Here is a tiny trained network, its code and every weight. The questions are about switching its units off for an input and a class, where a switched-off unit gives its printed mean instead of its output.

import numpy as np


def w(rows, s, z=0):
    codes = np.array(rows[::2]) - 128.0
    scale = np.full(codes.shape[1], s)
    scale[-1] = z or s
    return codes * scale


def f(y):
    return y / 2 * (1 + np.tanh(0.7978845608 * (y + 0.044715 * y**3)))


def log_softmax(a):
    a = a - a.max(-1, keepdims=True)
    return a - np.log(np.exp(a).sum(-1, keepdims=True))


def net(x, mask):
    res = np.array(x, float).reshape(1, 4) / 4 @ E
    y = f(res @ A[0][:, :-1].T + A[0][:, -1])
    res = res + np.where(mask, y, B[0][:, -1]) @ B[0][:, :-1]
    return log_softmax(res[-1] @ U[:, :-1].T + U[:, -1])


A, B = {}, {}
E = w([
[225,185,144,238,72,214,164],'x0',
[64,103,156,182,202,195,140],'x1',
[163,1,196,216,110,58,48],'x2',
[124,117,130,129,131,134,139],'x3',
],0.0057)
A[0] = w([
[37,81,118,2,152,48,99,63],'n1',
[95,200,78,68,111,191,151,23],'n2',
[178,176,145,210,72,189,153,17],'n3',
[19,94,110,46,213,72,80,65],'n4',
[209,169,109,118,19,82,146,195],'n5',
[78,192,71,78,98,177,175,3],'n6',
[99,198,98,48,87,191,179,36],'n7',
[182,39,217,186,65,71,86,42],'n8',
[110,206,68,75,134,169,203,86],'n9',
[191,175,172,193,85,193,159,23],'n10',
[34,97,156,215,221,202,153,250],'n11',
],0.0055,0.003)
B[0] = w([
[244,255,224,173,226,197,244,251],'n1',
[41,19,139,229,203,7,7,172],'n2',
[224,201,213,233,242,101,223,170],'n3',
[245,185,215,175,233,190,247,237],'n4',
[141,209,149,65,87,243,117,253],'n5',
[55,33,184,224,237,28,36,165],'n6',
[35,36,130,175,177,21,15,190],'n7',
[31,51,72,213,118,33,11,232],'n8',
[10,42,83,162,133,34,31,214],'n9',
[220,226,212,221,216,107,200,170],'n10',
[104,178,53,30,18,212,80,251],'n11',
],0.005,0.0033)
U = w([
[206,223,219,198,233,167,241,15],'0',
[3,35,67,205,125,30,27,9],'1',
[101,142,66,70,33,189,177,254],'2',
[105,193,69,45,36,207,114,218],'3',
],0.0053,0.0042)

Each question gives the input, the list of numbers given to net, and the class t.
The units are the neurons (one row each of A and B). Each row of codes is followed by its name. A weight is (code - 128) times the scale printed after its matrix; where a second scale follows, it is the last column's (A, B and U).
mask holds one flag per neuron, in row order. A switched-off neuron (its flag False) gives its mean, the last column of its row in B, instead of its output. The means were averaged over made-up inputs and are rounded, as every weight is.
A unit's drop is (log p(t) with every unit on - log p(t) with that unit switched off) / (log p(t) with every unit on - log p(t) with every unit switched off).
The circuit of an input: a set's keep is (log p(t) with only the set's units on - log p(t) with every unit switched off) / (log p(t) with every unit on - log p(t) with every unit switched off). Starting from all 11 units, units are removed one at a time, each time the one whose removal leaves the highest keep (on an exact tie, the one counted first), for as long as the keep stays at least 0.8.
units of the circuit, in order: the units of the circuit, biggest drop first
k most important neurons: the k neurons with the biggest drops, biggest first
drop of u: that unit's drop, to one decimal
input [-7,8,-8,7], class 1: 3 most important neurons -> n9; n2; n7
input [4,7,3,1], class 3: units of the circuit, in order -> n11
input [-6,4,-8,2], class 1: 4 most important neurons -> n9; n2; n7; n6
input [-4,0,4,-4], class 0: units of the circuit, in order -> n1; n9
input [-6,-5,-7,-1], class 1: 4 most important neurons -> n9; n7; n2; n6
input [-7,-6,3,-1], class 0: 2 most important neurons -> n1; n4
input [-7,6,-3,-2], class 0: 2 most important neurons -> n4; n1
input [-8,4,-6,-5], class 0: 2 most important neurons -> n4; n1
input [-6,-5,-3,6], class 0: 3 most important neurons -> n1; n4; n11
input [-4,4,5,7], class 2: drop of n11 -> 0.3
input [-5,1,-4,3], class 0: drop of n9 -> -0.1
input [-5,0,0,-1], class 0: drop of n11 -> 0.1
